The symbols move the elements like this.
x50 ~ x622
x50 * x798
x50 ! x902
x50 § x289
x51 ~ x692
x51 * x717
x51 ! x424
x51 § x195
x521 ~ x941
x521 * x534
x521 ! x605
x521 § x679
x572 ~ x679
x572 * x902
x572 ! x534
x572 § x622
x299 ~ x289
x299 * x405
x299 ! x798
x299 § x426
x854 ~ x90
x854 * x294
x854 ! x92
x854 § x103
x633 ~ x174
x633 * x90
x633 ! x313
x633 § x178
x114 ~ x103
x114 * x51
x114 ! x294
x114 § x536
x676 ~ x511
x676 * x178
x676 ! x174
x676 § x633
x195 ~ x424
x195 * x941
x195 ! x855
x195 § x717
x294 ~ x114
x294 * x424
x294 ! x536
x294 § x692
x839 ~ x426
x839 * x6
x839 ! x405
x839 § x28
x953 ~ x850
x953 * x633
x953 ! x511
x953 § x676
x174 ~ x676
x174 * x481
x174 ! x633
x174 § x313
x426 ~ x798
x426 * x400
x426 ! x839
x426 § x405
x692 ~ x536
x692 * x855
x692 ! x51
x692 § x424
x92 ~ x854
x92 * x536
x92 ! x103
x92 § x114
x534 ~ x572
x534 * x289
x534 ! x622
x534 § x50
x622 ~ x534
x622 * x299
x622 ! x50
x622 § x902
x481 ~ x178
x481 * x103
x481 ! x90
x481 § x854
x798 ~ x299
x798 * x28
x798 ! x426
x798 § x839
x902 ~ x50
x902 * x426
x902 ! x289
x902 § x299
x511 ~ x953
x511 * x313
x511 ! x676
x511 § x174
x941 ~ x507
x941 * x572
x941 ! x521
x941 § x605
x289 ~ x902
x289 * x839
x289 ! x299
x289 § x798
x850 ~ x752
x850 * x174
x850 ! x953
x850 § x511
x313 ~ x633
x313 * x854
x313 ! x178
x313 § x481
x599 ~ x462
x599 * x511
x599 ! x752
x599 § x850
x679 ~ x605
x679 * x50
x679 ! x572
x679 § x534
x178 ~ x313
x178 * x92
x178 ! x481
x178 § x90
x605 ~ x521
x605 * x622
x605 ! x679
x605 § x572
x752 ~ x599
x752 * x676
x752 ! x850
x752 § x953
x462 ~ x6
x462 * x953
x462 ! x599
x462 § x752
x405 ~ x839
x405 * x462
x405 ! x28
x405 § x400
x400 ~ x28
x400 * x752
x400 ! x6
x400 § x462
x424 ~ x51
x424 * x507
x424 ! x195
x424 § x855
x507 ~ x717
x507 * x679
x507 ! x941
x507 § x521
x90 ~ x481
x90 * x114
x90 ! x854
x90 § x92
x103 ~ x92
x103 * x692
x103 ! x114
x103 § x294
x536 ~ x294
x536 * x195
x536 ! x692
x536 § x51
x28 ~ x405
x28 * x599
x28 ! x400
x28 § x6
x855 ~ x195
x855 * x521
x855 ! x717
x855 § x507
x6 ~ x400
x6 * x850
x6 ! x462
x6 § x599
x717 ~ x855
x717 * x605
x717 ! x507
x717 § x941

Each row, then its element:
-16 | 22 | 31 | 4 | 10 | 3 | 50 | -30 | 0 | 26 | -15 | -11 | -2 | 19 | 27 | 19 | -45 | -11 | 4 | -15 | -2 | 12 | 18 | -13 | 28 | -26 | 11 | -17 | -10 | -8 | -15 | 14 | 28; element x622
40 | -21 | -12 | -10 | 13 | 7 | -11 | -15 | 22 | 8 | -10 | 0 | 10 | -10 | -30 | 4 | 23 | 31 | 12 | 4 | -2 | -9 | 3 | -15 | -47 | 5 | -16 | 39 | 28 | 23 | 21 | 27 | -23; element x850
16 | -22 | -31 | -3 | -12 | -3 | -50 | 31 | -1 | -25 | 13 | 12 | 1 | -20 | -25 | -20 | 43 | 10 | -5 | 16 | 2 | -11 | -16 | 15 | -26 | 26 | -8 | 17 | 9 | 7 | 17 | -13 | -27; element x178
38 | -22 | -17 | -11 | 10 | 6 | -18 | -8 | 20 | 3 | -7 | 2 | 10 | -12 | -32 | 2 | 29 | 32 | 8 | 6 | 0 | -12 | 2 | -11 | -46 | 10 | -17 | 38 | 28 | 21 | 21 | 22 | -25; element x953
-40 | 15 | 3 | 12 | -20 | -9 | -3 | 26 | -27 | -18 | 18 | 6 | -13 | 6 | 23 | -11 | -12 | -31 | -13 | 0 | 2 | 7 | -11 | 21 | 43 | 4 | 15 | -38 | -26 | -22 | -20 | -33 | 15; element x855
-41 | 19 | 8 | 12 | -16 | -8 | 5 | 20 | -24 | -14 | 15 | 5 | -12 | 9 | 29 | -8 | -18 | -32 | -13 | 1 | 1 | 9 | -5 | 20 | 45 | 0 | 14 | -40 | -25 | -21 | -21 | -31 | 20; element x717
-1 | -15 | -28 | 1 | -20 | -5 | -53 | 40 | -10 | -34 | 21 | 13 | -5 | -17 | -15 | -24 | 38 | -1 | -12 | 15 | 2 | -9 | -21 | 22 | -10 | 24 | -3 | 2 | -1 | -3 | 10 | -28 | -21; element x854
-11 | -11 | -27 | 3 | -22 | -8 | -47 | 45 | -16 | -34 | 23 | 13 | -6 | -12 | -7 | -24 | 31 | -10 | -15 | 15 | 4 | -6 | -22 | 28 | 1 | 24 | 4 | -9 | -9 | -8 | 2 | -35 | -17; element x103
35 | -23 | -24 | -8 | 4 | 2 | -33 | 6 | 14 | -8 | -3 | 5 | 7 | -18 | -34 | -8 | 38 | 26 | 6 | 11 | 2 | -12 | -6 | -3 | -44 | 17 | -14 | 33 | 24 | 19 | 22 | 8 | -29; element x676
26 | -22 | -27 | -6 | -6 | 0 | -42 | 20 | 7 | -19 | 5 | 9 | 5 | -17 | -32 | -13 | 44 | 17 | 2 | 16 | 1 | -12 | -13 | 5 | -37 | 21 | -12 | 27 | 18 | 13 | 21 | -4 | -30; element x633
-34 | 24 | 23 | 8 | -2 | -3 | 34 | -7 | -14 | 8 | 0 | -5 | -10 | 15 | 35 | 6 | -39 | -26 | -6 | -11 | 0 | 13 | 8 | 3 | 45 | -18 | 13 | -33 | -24 | -18 | -22 | -10 | 28; element x605
33 | -23 | -22 | -11 | 2 | 3 | -32 | 8 | 15 | -9 | -3 | 6 | 8 | -18 | -35 | -7 | 39 | 27 | 5 | 10 | 1 | -12 | -8 | -5 | -45 | 17 | -14 | 33 | 24 | 18 | 24 | 9 | -28; element x676
21 | -22 | -29 | -6 | -8 | -3 | -48 | 26 | 5 | -22 | 9 | 8 | 5 | -18 | -29 | -16 | 43 | 14 | -2 | 14 | 0 | -11 | -15 | 8 | -32 | 24 | -9 | 24 | 14 | 9 | 19 | -8 | -28; element x313
-32 | 3 | -11 | 11 | -23 | -10 | -25 | 39 | -25 | -29 | 25 | 10 | -12 | -1 | 15 | -19 | 5 | -26 | -18 | 7 | 2 | 1 | -17 | 29 | 29 | 12 | 12 | -30 | -22 | -18 | -12 | -39 | 5; element x51
26 | 1 | 16 | -10 | 24 | 9 | 37 | -43 | 23 | 33 | -24 | -12 | 9 | 7 | -7 | 22 | -18 | 21 | 17 | -11 | -4 | 0 | 20 | -28 | -19 | -18 | -8 | 23 | 17 | 15 | 9 | 39 | 2; element x405

Complete each set of four: the symbols that take the first to the second take the third to the fourth, perhaps in another order.
Answer with the element's name.
A 10 | -19 | -32 | -2 | -16 | -5 | -52 | 36 | -2 | -29 | 15 | 12 | 1 | -20 | -23 | -20 | 43 | 4 | -6 | 17 | 2 | -9 | -19 | 17 | -24 | 27 | -7 | 13 | 6 | 3 | 12 | -22 | -25
B 5 | -19 | -30 | -1 | -17 | -6 | -52 | 39 | -8 | -31 | 21 | 13 | 0 | -18 | -21 | -21 | 40 | 2 | -9 | 17 | 1 | -10 | -21 | 20 | -17 | 26 | -5 | 7 | 3 | 1 | 10 | -24 | -23
C 25 | -25 | -28 | -7 | -6 | -1 | -44 | 20 | 8 | -17 | 6 | 8 | 7 | -18 | -32 | -14 | 43 | 19 | 0 | 14 | 1 | -13 | -11 | 6 | -39 | 22 | -14 | 28 | 18 | 14 | 19 | -2 | -28
D x313

A -10 | 19 | 31 | 3 | 16 | 4 | 53 | -34 | 4 | 29 | -15 | -14 | 0 | 18 | 23 | 19 | -44 | -7 | 9 | -16 | -3 | 8 | 19 | -18 | 24 | -26 | 6 | -12 | -7 | -5 | -14 | 19 | 27
B -16 | 22 | 32 | 5 | 10 | 3 | 48 | -32 | -2 | 28 | -13 | -11 | -1 | 18 | 26 | 20 | -43 | -12 | 3 | -15 | -3 | 11 | 17 | -14 | 30 | -24 | 8 | -17 | -11 | -6 | -16 | 12 | 27
C -30 | 23 | 26 | 9 | 1 | -2 | 38 | -14 | -15 | 14 | -2 | -6 | -6 | 19 | 33 | 11 | -40 | -24 | -2 | -11 | 0 | 11 | 11 | -2 | 40 | -18 | 12 | -31 | -19 | -15 | -22 | -4 | 30
D x605

A -36 | 12 | -2 | 11 | -21 | -9 | -10 | 33 | -26 | -22 | 21 | 8 | -10 | 2 | 22 | -14 | -4 | -31 | -15 | 3 | 3 | 5 | -13 | 25 | 39 | 6 | 14 | -38 | -26 | -22 | -16 | -35 | 13
B -40 | 16 | 8 | 12 | -17 | -8 | 4 | 20 | -25 | -12 | 17 | 3 | -11 | 8 | 29 | -7 | -20 | -33 | -14 | -1 | 2 | 11 | -7 | 19 | 47 | -2 | 15 | -40 | -29 | -22 | -18 | -30 | 19
C -39 | 21 | 16 | 12 | -10 | -5 | 19 | 8 | -20 | -3 | 9 | -1 | -9 | 13 | 33 | -1 | -30 | -31 | -10 | -6 | -1 | 10 | 0 | 12 | 48 | -8 | 15 | -37 | -27 | -22 | -23 | -21 | 26
D x605

A 17 | 10 | 22 | -5 | 24 | 9 | 44 | -46 | 19 | 34 | -25 | -13 | 6 | 10 | 3 | 24 | -24 | 15 | 16 | -15 | -3 | 3 | 20 | -27 | -7 | -21 | -3 | 14 | 12 | 11 | -1 | 37 | 10
B 25 | 1 | 17 | -8 | 26 | 10 | 36 | -43 | 22 | 33 | -22 | -13 | 9 | 7 | -6 | 22 | -16 | 23 | 17 | -11 | -4 | 1 | 21 | -29 | -19 | -17 | -6 | 24 | 17 | 15 | 6 | 39 | 2
C -37 | 11 | -3 | 11 | -22 | -8 | -11 | 31 | -24 | -21 | 21 | 7 | -12 | 5 | 24 | -14 | -7 | -32 | -17 | 3 | 2 | 6 | -12 | 24 | 39 | 5 | 13 | -35 | -29 | -20 | -15 | -36 | 13
D x717

A 32 | -25 | -26 | -7 | -2 | 2 | -37 | 13 | 11 | -13 | 2 | 8 | 8 | -20 | -33 | -10 | 41 | 24 | 4 | 12 | 1 | -14 | -9 | -1 | -42 | 21 | -14 | 32 | 20 | 14 | 21 | 5 | -30
B 10 | -21 | -32 | -2 | -15 | -4 | -51 | 33 | -2 | -27 | 14 | 13 | 1 | -19 | -23 | -25 | 43 | 7 | -7 | 15 | 3 | -12 | -19 | 17 | -24 | 24 | -6 | 10 | 8 | 5 | 13 | -20 | -26
C -28 | 1 | -13 | 10 | -25 | -11 | -31 | 40 | -23 | -32 | 24 | 12 | -10 | -5 | 11 | -22 | 11 | -24 | -17 | 9 | 2 | 2 | -19 | 29 | 24 | 15 | 9 | -27 | -19 | -17 | -9 | -39 | 1
D x855

A 22 | -22 | -31 | -5 | -9 | -2 | -46 | 25 | 2 | -22 | 11 | 10 | 3 | -18 | -31 | -17 | 43 | 15 | -2 | 16 | 0 | -10 | -15 | 8 | -33 | 24 | -11 | 21 | 13 | 11 | 17 | -9 | -28
B 26 | -23 | -29 | -6 | -4 | 2 | -43 | 20 | 8 | -17 | 7 | 9 | 7 | -19 | -32 | -14 | 43 | 20 | -2 | 13 | 3 | -12 | -14 | 5 | -40 | 20 | -14 | 26 | 19 | 12 | 19 | -2 | -31
C 10 | -20 | -33 | -1 | -14 | -4 | -53 | 33 | -4 | -29 | 18 | 14 | -1 | -17 | -23 | -20 | 43 | 8 | -5 | 17 | 3 | -10 | -19 | 19 | -23 | 26 | -5 | 11 | 7 | 5 | 14 | -19 | -25
D x178

A -6 | 19 | 31 | 1 | 17 | 7 | 52 | -39 | 6 | 32 | -20 | -11 | 2 | 18 | 19 | 21 | -42 | -3 | 9 | -17 | -3 | 11 | 22 | -19 | 18 | -25 | 5 | -8 | -2 | 0 | -12 | 24 | 23
B 11 | 10 | 27 | -3 | 23 | 8 | 46 | -46 | 19 | 34 | -23 | -13 | 7 | 14 | 6 | 26 | -33 | 11 | 15 | -16 | -3 | 5 | 22 | -25 | 1 | -23 | -2 | 10 | 8 | 7 | -3 | 35 | 16
C -30 | 22 | 28 | 7 | 0 | 0 | 38 | -13 | -11 | 13 | -2 | -7 | -7 | 17 | 32 | 12 | -41 | -21 | -3 | -12 | -1 | 14 | 9 | -2 | 41 | -18 | 15 | -30 | -22 | -18 | -21 | -4 | 31
D x622

A 29 | -26 | -27 | -7 | 0 | 0 | -39 | 13 | 10 | -13 | 3 | 5 | 6 | -18 | -31 | -11 | 42 | 22 | 3 | 12 | 1 | -12 | -9 | 1 | -43 | 20 | -13 | 32 | 20 | 16 | 21 | 3 | -28
B 20 | -25 | -32 | -4 | -9 | -1 | -49 | 24 | 4 | -22 | 10 | 10 | 5 | -17 | -30 | -18 | 44 | 16 | -4 | 15 | 1 | -12 | -16 | 9 | -36 | 25 | -10 | 21 | 17 | 9 | 19 | -8 | -30
C 26 | -25 | -28 | -7 | -6 | 1 | -44 | 19 | 8 | -18 | 5 | 10 | 5 | -19 | -32 | -15 | 44 | 21 | 0 | 13 | 3 | -11 | -11 | 4 | -39 | 21 | -12 | 27 | 16 | 12 | 21 | -2 | -30
D x178

A 22 | -24 | -30 | -4 | -8 | 0 | -48 | 26 | 3 | -22 | 11 | 9 | 4 | -19 | -28 | -17 | 44 | 16 | -2 | 16 | 2 | -11 | -13 | 10 | -34 | 24 | -11 | 21 | 14 | 9 | 19 | -10 | -28
B -12 | -11 | -26 | 5 | -24 | -9 | -50 | 44 | -17 | -35 | 25 | 13 | -8 | -14 | -5 | -23 | 31 | -12 | -15 | 13 | 3 | -4 | -20 | 26 | 3 | 23 | 2 | -9 | -9 | -8 | 3 | -35 | -14
C -6 | 18 | 31 | 2 | 16 | 5 | 52 | -39 | 6 | 30 | -18 | -14 | 1 | 16 | 21 | 21 | -41 | -5 | 9 | -17 | -2 | 9 | 19 | -20 | 17 | -25 | 5 | -5 | -2 | 0 | -10 | 24 | 23
D x405

A 39 | -11 | 3 | -11 | 22 | 11 | 10 | -31 | 26 | 22 | -21 | -7 | 13 | -3 | -23 | 16 | 4 | 33 | 15 | -3 | -1 | -6 | 13 | -23 | -40 | -5 | -13 | 36 | 26 | 23 | 18 | 37 | -15
B 40 | -18 | -7 | -11 | 16 | 8 | -4 | -19 | 25 | 13 | -15 | -3 | 12 | -8 | -27 | 10 | 19 | 31 | 12 | 1 | -1 | -10 | 7 | -20 | -43 | 1 | -16 | 36 | 29 | 23 | 20 | 30 | -19
C -2 | -16 | -28 | 2 | -18 | -5 | -52 | 41 | -12 | -33 | 22 | 15 | -4 | -16 | -17 | -24 | 39 | -3 | -12 | 16 | 4 | -8 | -22 | 21 | -12 | 26 | -4 | 2 | 0 | 0 | 9 | -27 | -20
D x103

